Here is a tiny trained network, its code and every weight. The questions are about switching its units off for an input and a class, where a switched-off unit gives its printed mean instead of its output.

import numpy as np


def w(rows, s, z=0):
    codes = np.array(rows[::2]) - 128.0
    scale = np.full(codes.shape[1], s)
    scale[-1] = z or s
    return codes * scale


def f(y):
    return y / 2 * (1 + np.tanh(0.7978845608 * (y + 0.044715 * y**3)))


def log_softmax(a):
    a = a - a.max(-1, keepdims=True)
    return a - np.log(np.exp(a).sum(-1, keepdims=True))


def net(x, mask):
    res = np.array(x, float).reshape(1, 7) / 4 @ E
    y = f(res @ A[0][:, :-1].T + A[0][:, -1])
    res = res + np.where(mask, y, B[0][:, -1]) @ B[0][:, :-1]
    return log_softmax(res[-1] @ U[:, :-1].T + U[:, -1])


A, B = {}, {}
E = w([
[34,64,10,59,82,118,169,144],'x0',
[108,186,160,200,180,79,84,59],'x1',
[130,128,184,217,106,203,105,138],'x2',
[144,143,109,50,137,124,77,3],'x3',
[175,253,165,114,204,64,244,199],'x4',
[116,96,183,116,150,7,25,201],'x5',
[6,199,117,167,80,193,87,133],'x6',
],0.0075)
A[0] = w([
[147,116,136,118,196,103,131,104,157],'neuron 1',
[134,99,156,120,98,83,88,213,149],'neuron 2',
[66,135,110,247,64,213,124,38,233],'neuron 3',
[190,139,108,142,137,213,194,136,150],'neuron 4',
[114,168,138,109,203,73,138,74,209],'neuron 5',
[211,93,127,120,113,144,254,128,240],'neuron 6',
[191,213,182,129,225,88,153,111,185],'neuron 7',
[143,78,97,140,52,178,156,202,191],'neuron 8',
[143,84,108,26,141,58,120,121,178],'neuron 9',
[171,178,140,163,50,128,149,204,167],'neuron 10',
[63,82,87,135,105,94,100,126,252],'neuron 11',
[84,148,156,158,154,24,61,169,245],'neuron 12',
[136,240,138,165,205,77,98,117,158],'neuron 13',
[111,82,100,48,133,76,110,70,193],'neuron 14',
],0.0089,0.0037)
B[0] = w([
[174,167,104,138,111,123,155,146,162],'neuron 1',
[128,82,151,135,206,83,105,124,181],'neuron 2',
[74,149,120,127,71,164,54,117,248],'neuron 3',
[94,113,165,122,63,175,147,192,189],'neuron 4',
[151,210,75,103,77,97,130,111,196],'neuron 5',
[171,119,139,137,66,172,170,240,228],'neuron 6',
[174,199,148,198,96,85,207,178,236],'neuron 7',
[80,99,163,104,137,168,124,136,202],'neuron 8',
[208,129,87,20,197,136,156,88,210],'neuron 9',
[130,92,156,167,162,124,154,127,172],'neuron 10',
[99,110,64,118,191,109,89,68,195],'neuron 11',
[158,88,133,173,219,59,86,92,216],'neuron 12',
[135,238,181,191,136,89,150,40,213],'neuron 13',
[195,106,2,4,137,200,149,80,205],'neuron 14',
],0.0088,0.012)
U = w([
[81,101,47,129,77,98,162,110,25],'0',
[76,127,107,162,53,246,1,89,210],'1',
[184,80,155,151,93,225,164,212,231],'2',
[250,90,18,31,125,176,130,116,52],'3',
[148,26,175,166,217,77,75,144,250],'4',
[186,206,170,202,118,86,156,127,82],'5',
],0.0086,0.0018)

Each question gives the input, the list of numbers given to net, and the class t.
The units are the neurons (one row each of A and B). Each row of codes is followed by its name. A weight is (code - 128) times the scale printed after its matrix; where a second scale follows, it is the last column's (A, B and U).
mask holds one flag per neuron, in row order. A switched-off neuron (its flag False) gives its mean, the last column of its row in B, instead of its output. The means were averaged over made-up inputs and are rounded, as every weight is.
A unit's drop is (log p(t) with every unit on - log p(t) with that unit switched off) / (log p(t) with every unit on - log p(t) with every unit switched off).
The circuit of an input: a set's keep is (log p(t) with only the set's units on - log p(t) with every unit switched off) / (log p(t) with every unit on - log p(t) with every unit switched off). Starting from the 12 units with the biggest drops (on a tie, the unit counted first), units are removed one at a time, each time the one whose removal leaves the highest keep (on an exact tie, the one counted first), for as long as the keep stays at least 0.8.
units of the circuit, in order: the units of the circuit, biggest drop first
top k neurons: the k neurons with the biggest drops, biggest first
drop of u: that unit's drop, to one decimal
input [-4,-6,-6,-4,5,3,-6], class 5: units of the circuit, in order => [neuron 7]
input [-4,-3,5,5,-4,4,-2], class 4: units of the circuit, in order => [neuron 5; neuron 6]
input [7,5,2,1,7,-5,6], class 1: units of the circuit, in order => [neuron 3; neuron 7]
input [3,2,-7,-6,1,-6,-3], class 2: units of the circuit, in order => [neuron 6; neuron 14]
input [3,2,-2,-5,-2,1,4], class 1: top 3 neurons => [neuron 9; neuron 7; neuron 3]
input [8,0,2,-7,-6,8,-4], class 4: top 2 neurons => [neuron 2; neuron 12]
input [2,-4,2,2,8,2,-4], class 5: top 3 neurons => [neuron 7; neuron 14; neuron 8]
input [8,1,5,5,7,-3,1], class 2: top 3 neurons => [neuron 9; neuron 14; neuron 11]
input [7,0,1,-5,-2,-3,-6], class 2: top 4 neurons => [neuron 6; neuron 8; neuron 5; neuron 12]
input [8,4,-1,-2,-8,8,1], class 3: top 2 neurons => [neuron 14; neuron 9]
input [-8,5,6,2,-3,8,8], class 4: top 3 neurons => [neuron 12; neuron 2; neuron 6]
input [-5,2,0,3,-3,-2,-6], class 5: top 2 neurons => [neuron 7; neuron 9]
input [-5,-6,7,-2,-1,-4,5], class 1: drop of neuron 3 => 0.9
input [-4,-3,1,5,1,-1,1], class 5: units of the circuit, in order => [neuron 14]
input [0,-8,-2,-8,4,4,2], class 4: drop of neuron 2 => 0.3
input [4,6,0,2,-8,3,-1], class 3: drop of neuron 14 => 1.4
